Group, then class:
[ -5   8   8 -11 -22   3 -21  -3  -3  20  -5  32   0  -5 -17  -7   7   4
 -20 -19  -6  -8  12  -7   5 -34 -27   3]
L.P
[ -7  -2 -24 -10 -19  22 -17 -16  -8  28   2  18   3  -2 -17  -6  -2   3
 -17   6  24 -15   2 -12 -11 -41 -20   1]
L.B
[ -1  -6  12 -21  -4  17 -21  -5  -1  15  -7  26  -2  10  -4 -12 -15   4
 -10 -18   2  -9   3 -21  -7  -3 -10  -3]
L.P
[ 18  16   6  -6   1  -1 -15  -7 -11  40  -1  29 -17   6 -17  11  -3   7
 -22  -1 -20 -13  -3  -5  -8 -19 -26 -45]
H.W
[ 18   9  -4  10  -7   6 -11  16  -9  15 -15  31 -10 -10   8  -3   1  -5
 -35  -9  -5   1  -7 -11  -3 -30 -35   4]
Q.E
[  3   4   5  -9  -5   6 -11  -2  -5  33  -2  22 -12 -14 -13   5  -2  16
 -19  -1   3   1   1   0  -3 -24 -30  11]
H.W
[  5  -6  10  30 -14   2  -8  -7  -2   9  13  -4   8   0 -20   3  10  10
 -12   5  20  -1  -1  -1   1 -12  -7  -1]
H.S
[ 19  17   2 -15   8  11 -14   7  -4  42   4  28 -10 -16 -21   4   6  -8
 -21 -11  -2  -7 -10  -4  -7 -16 -14  -8]
H.S
[  8  20  19   5   1  12  -2  -4  -2   6   4  15  -2  -6   5   8  -7  12
  -8  -2  -4   3 -17 -14   1  -1  -5  -3]
T.X
[ 19  16  13   2 -20 -24 -32  12 -19   5 -16  27 -16  -2  -8 -20 -12  30
 -14 -15 -19 -13  -3  -8   4 -16  -1   2]
Q.N
[ 14  16  -5 -22   3   0   1 -30   1  48   2   2 -10 -26 -21   0   3  -8
  -9 -19  -4  -5  -7  -6   9 -11 -14  -2]
H.S
[  0   1   6   1 -17   6  -7  -5   7  32   2   1  -4  -7 -21  -6 -18  22
  -5  13   9 -12  14   4  12 -34 -41  -4]
H.S
[ 12  16  19 -18   0   6 -39  -1 -14  29 -20  33 -20  -6 -11 -14 -10  20
   1 -11   5  -1  -8 -14   6 -24 -19  -7]
H.S
[ 27  21   6  -5 -24   0 -16   0 -20  27 -13  18 -10  -8 -18 -17  -4  23
 -24   5   3   3   4 -10  12 -28 -18   7]
H.W
[ 16  15   8  -6 -11   1 -12   2   4  37   0  14 -10  -1 -23   5  -3  21
  -9   5  -1  -3  12  -6  24 -31 -24  -4]
H.S
[  5  13   0  -7  -3  -6 -20 -16  -5  37 -34  24 -32 -16 -12 -11  -8   1
 -10 -13  -4  -9  -1 -10  -3 -28 -27  13]
L.P
[ 30  18  16 -18  -2  11 -56  -8 -25  45 -18  49 -18  -2 -20 -13   7  15
 -29 -18 -11  -3  -9 -13   3 -35 -35  -8]
H.W
[  5   7  -9   3 -18  10 -14   5 -10  33  -8  23  -1  -3   2   2  -8  20
 -18  -6   2  -6  -6  -9   6 -30 -39  21]
T.X
[  3  11   8 -10 -17 -13 -10  -5  -7  19  -9  50  -3  10  -1  -6 -21  13
 -11   3  -9  -2   0 -13  17 -20 -41   7]
Q.N
[  7  13   7 -13   7  14 -26  -6  -8  17  -8  31   3  -2  -6  -5  -5   5
 -21 -10   1   0  -9  -9  -3 -19  -5   0]
L.P
[ 14  15   8 -21   3   1 -26   1 -15  16   3  31  -8   6  -2   9  -6   0
   5 -14  -9  -2 -10 -12 -10 -28 -24  -2]
T.R
[ 14  13  -2 -10   2  -7 -21  16  -6  11  -5  17 -25  -1   6  -8  -7  16
 -28 -10 -14  -5  13 -14  18 -17 -31   8]
Q.N
[ 22  12  14  -8   2  15 -14  -7  -4  23 -14  35 -14   1 -19  -8 -15  34
  -1 -23 -18 -22  -6  -7  22 -28 -28   4]
H.S
[  9   6  19   2   2  -4 -14  15 -10  26  -4  36  -6 -15   2  -3 -12  -2
 -15 -12 -29  -5 -11 -15  19 -27 -32  10]
Q.N
[ 31  10  14 -12 -15   2  11   4 -17  41   1  53  -9   0  -7  -2   4   3
 -31 -13  -3   0  -7   4  -3 -36 -35   0]
Q.E
[  7   3  -7  19  -6   6  -8  15 -11  36  -1  25   2 -11 -14  41  -4  -5
 -22  -7  14   3  -2  -4 -22 -29  -5   8]
L.B
[ -5 -13 -26   4 -19  26  -6  -8   4  67  53  48  18 -29  15  41   7 -22
 -64 -12  30   0  -4   0   2 -33 -47   6]
T.X
[ 18   5  -2   0 -12   5  -7   8 -18  41   1  34   0 -14   2   4  -7   0
 -43 -13  -8  11   5  -2  -2 -40 -32   5]
Q.E
[  4   4  19  -7 -31  -2 -14   6   4  28  -9  50 -15  -2 -10 -10  -8  35
 -35  -5 -16  -2  -8 -22  19 -37 -40  16]
T.X
[ 19   3  -4  -9  -7   2 -13   6  -6  36  -4  34  -3 -11  -4   2  -1   0
 -47 -14 -13 -12 -45 -14  -1 -22 -37   3]
Q.N
[  3  16   7   4  -7   5 -21 -15  -1  32 -17  22  -6   1 -27  -9  -9  22
   3  -2  13 -10   7  -6   5 -40 -21  11]
L.B
[ 14  74   8   8  -6   9  -8  -2 -37  34  10  26  33  -5 -26  12  -2  30
 -14  -4  -2   5   2  -1  18 -22 -24  11]
H.S
[  7  18 -16 -11  11  45 -26 -19  -8  23   1  41  -7 -18 -14 -11  -2 -22
 -43 -12  14 -12  -6   3 -20 -26  -5  10]
L.B
[ 16   9   1  -9  12 -19 -12  -6  -2   4 -13  26  -1   3   3 -12  -5 -29
 -27  -8 -14  -2 -17   3   2  -3 -14  10]
Q.E
[ 22  17   9 -15 -15  -9 -14  15 -21  24  -8  14 -16  -5  -4  -4  -4  35
 -23 -15 -25  -1  -5  -6  25 -19 -41  10]
Q.N
[  5  14  -4  -3 -13  13 -15   5 -10  48  12  53  -1 -11  -2   5   4   8
 -45 -10   3 -14  -9  -4   4 -35 -34   5]
T.X
[ 27  20   2 -14  20  10 -24  -7  -4  13   2  29  -6   0  -2  65   5  -7
 -15 -15 -13  -1  -5  -1  -2  -3  19 -20]
H.S
[ 52   9   2  -9  -9  -2 -21  27 -19  33  -2  32 -18  -2   8  -6 -14  21
 -28 -11  74  -1 -13 -13  16   7 -38   9]
Q.N
[ 28  13  -5  -7  -9   8  12 -17  -5  56  -5  19  19 -26 -23   0  -3  -2
 -32   0   8  -9   5   6  23 -34 -33 -17]
H.S
[ 15   6  -3  -8   8  26 -27   0  -8  28   6  43  -2 -14  -4  16   7   1
 -33 -11   3  -2 -12 -11 -26 -24 -12  -6]
T.X
[  6  12  -9 -27  -6  21 -23   7   1  38   0  30   0 -11 -13  15  -5  -5
  -8  -7  12  -7 -15   6   3 -59 -28   0]
L.P
[ -1  -5   8  -9  -4  11 -24 -15  -2   3 -10  23 -14 -15  -6  -6 -15  15
 -19 -24  10  -6  -5  -9  10 -36 -23  11]
L.P
[  2  12  -4   0  24  16 -24 -17  -6  41  -3  46  -3 -20 -18  -3  -4 -11
 -28 -22  22 -20   0  -6  19 -51 -24   2]
L.B
[  0  13   1  -5  36   2  -7 -12 -21  17  -2  11   3   5 -13   0   4  -9
  13  -5 -11  13   0  -2   2 -11 -15   4]
H.S
[  8  14  -6  -5 -12  -9 -19   4 -16  15 -10  25 -11  -5  22   1   6   7
 -28 -17  -7   0  -8 -20   0 -45 -28   0]
Q.N
[ 16  17  13 -12 -11 -10 -24  12 -17  18  -9  21 -15 -13  12 -16  -9  26
 -14  13  -9  -1  -8  -5   4 -20 -31   5]
Q.E
[ 18  20  -3  -5   1   6 -33   7 -19  34 -13  31  -9  -7  16   1   3 -10
 -39  -8 -21 -14   0  14   6 -21 -20   3]
Q.E
[  6   9  -8  -5  -2   0 -11  -1  -7  27  -1  10   0  -4  -7  12   4  10
 -43  -7   7  -4 -23   7   0 -17 -22   0]
H.W
[  4  14  10  -2  -2  -2  -8   4 -16   4  -8  24 -15  -5  -6  -4 -11  13
 -20  -4  -7   2  -6  -8  17 -26 -34   0]
Q.N
[ 16   4   8 -17 -14  -5 -13   3 -15  30 -21  32  16   0   5  11  -6  19
 -25   0 -10  -2   9 -17  22 -20 -33   2]
Q.E
[  6  11   4  -8   5   7 -19  -9   7  29   9  31 -28   0  -6   8   8   4
 -29 -14   5  -7  -7  -5 -21 -17 -15  -7]
H.W
[ 10  20   6 -17 -11   1 -14  -4 -10  53   0  23 -11  -4 -29  -5   2  14
 -21  -6  -6  -2   7  -4  13 -11 -28 -26]
H.S
[ 10   8   9  -9 -22  -3 -17   3 -13  36  -7  37 -10   2  -5  11 -15  18
 -28   8  -5  -8   1   8   5 -24 -39   7]
Q.N
[ 11   6   6  -6 -10  12 -18 -10 -10  62 -15  72  -6  -2 -29 -12 -17  26
 -11 -12  14 -16   9  -9  26 -65 -47   1]
L.B
[  8  32  -2  -5  -3   7 -15  -3 -29  58  -6  30  -9 -12 -21  -3   4 -10
 -43 -12  -4 -11   6   2  -1 -26 -22 -10]
H.W
[  8  10   3   8   1   2  -5  -4  -5   5  -2  15   1  -8  -8  -2  -7  21
 -16  -1   2  -5   5 -11  15 -36 -26   5]
T.R

Group and class of each row:
[  4   3   1   3 -15 -10  13   3  -6   0   2   3 -10 -20  -3   1  -1  30
  15  -5  -9  -3  -2   8   0  -1  -2 -11]
V.K
[ 10  14   3  -1  -6   0  30   8  -3  13   2   3  -4 -12 -14  -2   9  10
  13  -3   5  -5  -5  -5   7  -7  -1  13]
V.K
[  7   5   7   5  11   0 -17  -9  -3  33   3   0 -13   4  -2   1   5  15
  22  17   3  -1   9   1 -23  -7   1   9]
G.D
[  8   9   7  -1  -7   7   8  18   7  12   1   3  -9  -9   2   1  -2  18
  11   4  -8  -9   0  11 -14  -3  -6  18]
G.J
[ 14   6  10   1 -21  -4  31  -3  -2  -5   0   1  -4 -28  -4   3   2  33
  13   0  -2  -3  -3   5  14  -2   1  13]
V.C
[  6  -3  12   7   9   0  -4  -2   2  23   2   1  -7  -9  -5  -5   8   1
  10  11   5   0   9  -2 -19  -2  -4  17]
G.J
[  8  11 -28 -13 -36  -5  22  14   0 -20   5  12   3 -30   4   6  -5  37
  13 -20 -18 -14  -2  19   7  -8   2  -4]
V.K
[ 11  -5   9   7  20   1 -11  11   0  22   4  -1  -8 -10  -3   1  10   7
  12  19   2  -2   7  -6 -31   5  -6  10]
G.J
[  6   3  20   0   6   4  -3   3   2  21  -1   1 -10  -4  -6  -1  11   2
  20  12   5  -4  -2   0 -23  -7  -2  32]
G.D
[ 11   3  15   1  -3  -5   9  -8  -4   5   0  -3 -11 -17  -7  -5   4  10
  12  -4   1   7  -4  -4  22  -5   5  -2]
V.C
[ 11 -10  24   3  23  -4 -10  -5  -1  20   5  -8 -11  -2  -3  -4  11   4
   8  13   3   0   8  -2 -25   1   1   4]
G.D
[ 10   8  12   3 -11   2  36  -9   0  11   1   0  -8 -29 -15  -6   7  29
  21  -1   5 -10   7  -3   2  -6   2  19]
V.K
[ 24  -6  18   4  16  -5 -11  10  -4  20  10  -5 -11   0  -2   3   7  11
   4  13   4  -1  -1   0 -18   2  -1  10]
G.D
[ -3   7  15   3   2   5  17  12   2  15   0  -3  -8  -2   1   2   3  -2
  17   1   0 -10  -4   2 -32   1  -6  35]
G.D

Group and class of each row:
[ -3  -6   0  -5   4  23   3 -12   2  -2  15  -8  -4  -5  -2  -1 -11  -5
  -4  15 -11  -5   2  -6  -3   2   3  -1]
U.Qp
[ -5  -7  -1  -7   3   9   8   4   5  -1   9  -5  -4 -12  -1   8   9  -1
   0  12 -11  -6   3   3   1   4   8   0]
U.MJ
[ -4  -3   7   3   8   5   6   2   2   1   8 -14  -6  -3  -2   5   7  -6
   4  14  -8  -7   9  -8  -5  -1  11   0]
U.Qp
[-16  11   1  -1   2  -2   4  10  -5   1  -6  -2  -7  -4  -4  11  -1  12
  -2  10 -20 -10   9  -5  13   4   8  -1]
Y.LG
[  1   2  -2   6  -1  12   6   2   9   1   7  -1 -10  -6  -2  -5   4   2
  -3   7   7  -7  16  -2  -7   2   8  -3]
U.Gj
[ -6   7   4   6  -9  -6  -3  20  -9  11  -3  -6   7   4  -1  -1  -3   3
   0   3  -7 -10  26  -7  -5   3   1   0]
Y.CD
[ -2   9  -1   3   4  -2   0   9   3   3  -4  -7  -9  -1  -1  -3  -2   3
  -5   7 -20  -5   2  -6  -4   4   7   7]
Y.CD
[ -4  -8   7  -1  -2  10   8   5   3   6  10  -7  -5  -7   3   2   6  -5
  -6  13  -1  -8  12  -1 -10   1   6   3]
U.Qp
[-2  5  6 -4 -1 10  5  1  6 -1  5 -6 -8 -2 -2  3  5 -1 -3 12 -9 -7 14 -2
 -3  0  5  0]
U.MJ
[ -8   9   1  -1   3  -4   2   9  -6   3   0 -10  -1  -6  -2   3   6   3
  -1  11 -17  -7   9  -7   0   2  10  -2]
Y.CD
[ -7   2   2  -4   0  10   9   7   1   6   9  -8 -14 -12  -1   8   7   0
  -3  17 -16  -4   9  -5  -4   1   8  -7]
U.MJ
[-13  -4  -1  -5  -1  16   2  -3   9  -1   8  -7  -8 -15  -4   7  12  -7
  -3  11  -7 -17  16  -5 -11   3   6   3]
U.MJ
[ -9   5  -2  15   6  -2   2   7  -6  -1 -10  -4  -5  -1   2   3   3   9
  -3   8 -14 -10   8 -10  -1   8  15   0]
Y.LG
[-1  1  6  7  1  8  5  9  6  6  3 -8  0 -2 -4  4  3 -3 -3 11 -4  1 15 -6
 -7  0  0 -3]
U.Qp
[-11  -3  -1  -1   5  14   7  -9   4  -4  12  -2 -10 -21  -3   4   7  -5
  -4  13 -11  -4  17  -5  -6   0   4  -2]
U.MJ
[ -7   1  -2  10   6 -17  -1  19  -2 -12 -17  -2 -13   8   0   0  -1   5
   4  17 -21 -13  -6 -12   4   4  15   1]
Y.CD
[-3 -9  2  9  2 14  7  7  0  5  3 -3 -4  0  0 -2  3 -2  5  9 -2 -6 14 -5
 -7  1  7  8]
U.Qp
[  8   7   4  -5   1  -4   5   2  -5   5  -4  -9  -7  -9   3   3  -3   9
  -1  17 -11 -21   4  -8  -2  -4   5  -2]
Y.CD
[ -4   0  -2   8   3  -4   2   7  -2   2  -3  -9 -10  -2  -1   1   2   5
  -5   7 -18  -6   6 -15  -3   3   9  -1]
Y.CN
[ -5  -7   1   1  -5  19   7  -2   4   0   6  -6  -8  -7  -1   9   2  -4
  -2   9   5  -3   0  -5 -12   2   3  -1]
U.Qp
[-11   6   1  -7  -3  19   3  -1   4   0  16  -5  -7 -11   2  -4  -2  -2
  -1  15  -1  -5  15   1  19  -6   7   3]
U.MJ
[ -1   0  -1  10  -4   0  -5   9   3   3   1 -13 -16  -1   2   8   4   9
  -4   6  -8  -9  -3   6  -3  10  21   1]
Y.CN
[-12   7   5   4   2 -10   0  20   0  -1 -19  -4 -12   4   2  11   3   6
  -3  13 -15 -15  -1  -8   4   1  17   0]
Y.LG
